Below are the code and all the weights of a small trained network. Each question names an input and a class and asks about switching units off, where a switched-off unit gives its printed mean instead of its output.

import numpy as np


def w(rows, s, z=0):
    codes = np.array(rows[::2]) - 128.0
    scale = np.full(codes.shape[1], s)
    scale[-1] = z or s
    return codes * scale


def norm(h):
    return h / np.sqrt((h * h).mean(-1, keepdims=True) + 1e-5)


def f(y):
    return y / 2 * (1 + np.tanh(0.7978845608 * (y + 0.044715 * y**3)))


def log_softmax(a):
    a = a - a.max(-1, keepdims=True)
    return a - np.log(np.exp(a).sum(-1, keepdims=True))


def net(x, mask):
    res = np.array(x, float).reshape(1, 3) / 4 @ E
    u = 0
    for l in range(4):
        y = f(norm(res) @ A[l][:, :-1].T + A[l][:, -1])
        res = res + np.where(mask[u : u + 10], y, B[l][:, -1]) @ B[l][:, :-1]
        u += 10
    return log_softmax(norm(res)[-1] @ U[:, :-1].T + U[:, -1])


A, B = {}, {}
E = w([
[114,90,8],'x0',
[134,23,165],'x1',
[205,127,116],'x2',
],0.0018)
A[0] = w([
[241,129,118,11],'0.n0',
[10,129,146,55],'0.n1',
[65,127,140,104],'0.n2',
[128,159,98,157],'0.n3',
[126,128,128,100],'0.n4',
[132,169,138,195],'0.n5',
[143,132,178,223],'0.n6',
[122,132,97,41],'0.n7',
[134,104,107,133],'0.n8',
[253,130,115,21],'0.n9',
],0.0069,0.0011)
B[0] = w([
[10,128,134,215],'0.n0',
[37,121,132,246],'0.n1',
[84,136,125,166],'0.n2',
[148,144,114,170],'0.n3',
[127,131,133,114],'0.n4',
[153,137,99,189],'0.n5',
[146,118,87,243],'0.n6',
[153,135,135,108],'0.n7',
[142,112,127,153],'0.n8',
[3,130,145,247],'0.n9',
],0.006,0.0011)
A[1] = w([
[163,165,185,11],'1.n0',
[238,153,110,48],'1.n1',
[98,32,107,195],'1.n2',
[184,3,155,138],'1.n3',
[145,147,92,67],'1.n4',
[163,127,189,137],'1.n5',
[144,128,136,120],'1.n6',
[100,116,105,142],'1.n7',
[104,139,169,3],'1.n8',
[128,128,128,128],'1.n9',
],0.0025,0.0022)
B[1] = w([
[116,88,189,36],'1.n0',
[10,76,182,42],'1.n1',
[208,224,59,251],'1.n2',
[117,205,99,149],'1.n3',
[120,84,146,75],'1.n4',
[119,159,122,120],'1.n5',
[111,129,134,111],'1.n6',
[167,133,108,164],'1.n7',
[76,82,253,49],'1.n8',
[128,128,128,128],'1.n9',
],0.002,0.0012)
A[2] = w([
[73,103,161,71],'2.n0',
[141,175,253,106],'2.n1',
[24,110,145,65],'2.n2',
[138,161,109,60],'2.n3',
[199,150,93,104],'2.n4',
[83,94,78,53],'2.n5',
[119,164,243,93],'2.n6',
[76,133,92,2],'2.n7',
[132,1,160,128],'2.n8',
[131,12,157,125],'2.n9',
],0.0054,0.0016)
B[2] = w([
[102,125,122,153],'2.n0',
[146,69,11,216],'2.n1',
[84,93,151,252],'2.n2',
[110,132,157,111],'2.n3',
[50,106,132,139],'2.n4',
[170,91,95,183],'2.n5',
[135,52,17,204],'2.n6',
[162,76,199,146],'2.n7',
[116,248,117,183],'2.n8',
[112,254,125,169],'2.n9',
],0.004,0.0012)
A[3] = w([
[118,149,119,71],'3.n0',
[255,134,144,4],'3.n1',
[148,174,115,104],'3.n2',
[158,86,60,110],'3.n3',
[189,165,75,154],'3.n4',
[133,100,162,175],'3.n5',
[62,183,198,121],'3.n6',
[145,141,127,19],'3.n7',
[125,135,145,161],'3.n8',
[124,119,189,166],'3.n9',
],0.0042,0.0029)
B[3] = w([
[113,145,101,94],'3.n0',
[35,150,4,31],'3.n1',
[126,123,155,129],'3.n2',
[160,93,143,201],'3.n3',
[118,87,188,248],'3.n4',
[161,129,177,128],'3.n5',
[147,86,115,154],'3.n6',
[98,171,57,34],'3.n7',
[133,108,151,148],'3.n8',
[164,114,169,104],'3.n9',
],0.0033,0.0013)
U = w([
[182,58,51,189],'0',
[24,119,130,198],'1',
[155,250,143,177],'2',
[142,84,216,129],'3',
[132,131,140,2],'4',
[131,133,138,11],'5',
],0.017,0.0087)

Each question gives the input, the list of numbers given to net, and the class t.
The units are the neurons (one row each of A and B). Each row of codes is followed by its name. A weight is (code - 128) times the scale printed after its matrix; where a second scale follows, it is the last column's (A, B and U).
mask holds one flag per neuron, layer by layer. A switched-off neuron (its flag False) gives its mean, the last column of its row in B, instead of its output. The means were averaged over made-up inputs and are rounded, as every weight is.
A unit's drop is (log p(t) with every unit on - log p(t) with that unit switched off) / (log p(t) with every unit on - log p(t) with every unit switched off).
most important unit: the unit with the biggest drop
k most important neurons: the k neurons with the biggest drops, biggest first
top k neurons in layer l: the k neurons of layer l with the biggest drops, biggest first
drop when u is switched off: that unit's drop, to one decimal
input [2,-3,2], class 3: 2 most important neurons : (2.n8 2.n9)
input [-3,1,-1], class 3: top 3 neurons in layer 2 : (2.n4 2.n6 2.n1)
input [-8,-7,-1], class 0: most important unit : 2.n1
input [-7,8,1], class 2: 2 most important neurons : (2.n8 2.n9)
input [-2,-3,0], class 3: 3 most important neurons : (2.n4 2.n8 2.n9)
input [5,6,0], class 2: 2 most important neurons : (2.n8 2.n9)
input [-3,2,-2], class 3: top 2 neurons in layer 0 : (0.n6 0.n9)
input [-2,0,-2], class 3: top 2 neurons in layer 0 : (0.n9 0.n0)
input [6,0,7], class 1: top 2 neurons in layer 2 : (2.n1 2.n6)
input [6,-8,-4], class 2: top 3 neurons in layer 0 : (0.n6 0.n9 0.n0)
input [-7,1,-7], class 0: 2 most important neurons : (0.n9 0.n0)
input [-3,-3,-2], class 3: 4 most important neurons : (0.n5 2.n8 2.n9 0.n6)
input [-3,5,4], class 2: 3 most important neurons : (0.n1 2.n8 2.n9)
input [4,-5,-1], class 2: top 2 neurons in layer 2 : (2.n6 2.n1)
input [-7,1,8], class 1: top 2 neurons in layer 0 : (0.n9 0.n0)
input [-4,-7,7], class 1: top 2 neurons in layer 1 : (1.n2 1.n3)
input [-7,-6,2], class 0: top 2 neurons in layer 2 : (2.n1 2.n6)
input [3,-1,0], class 3: top 3 neurons in layer 2 : (2.n4 2.n1 2.n6)
input [5,6,-1], class 2: 4 most important neurons : (2.n8 2.n9 2.n6 2.n1)
input [-8,-8,0], class 0: most important neuron : (2.n1)
input [0,8,7], class 2: top 2 neurons in layer 0 : (0.n1 0.n2)
input [2,-6,6], class 1: top 2 neurons in layer 1 : (1.n2 1.n3)
input [-8,3,7], class 0: drop when 0.n1 is switched off : 0.1
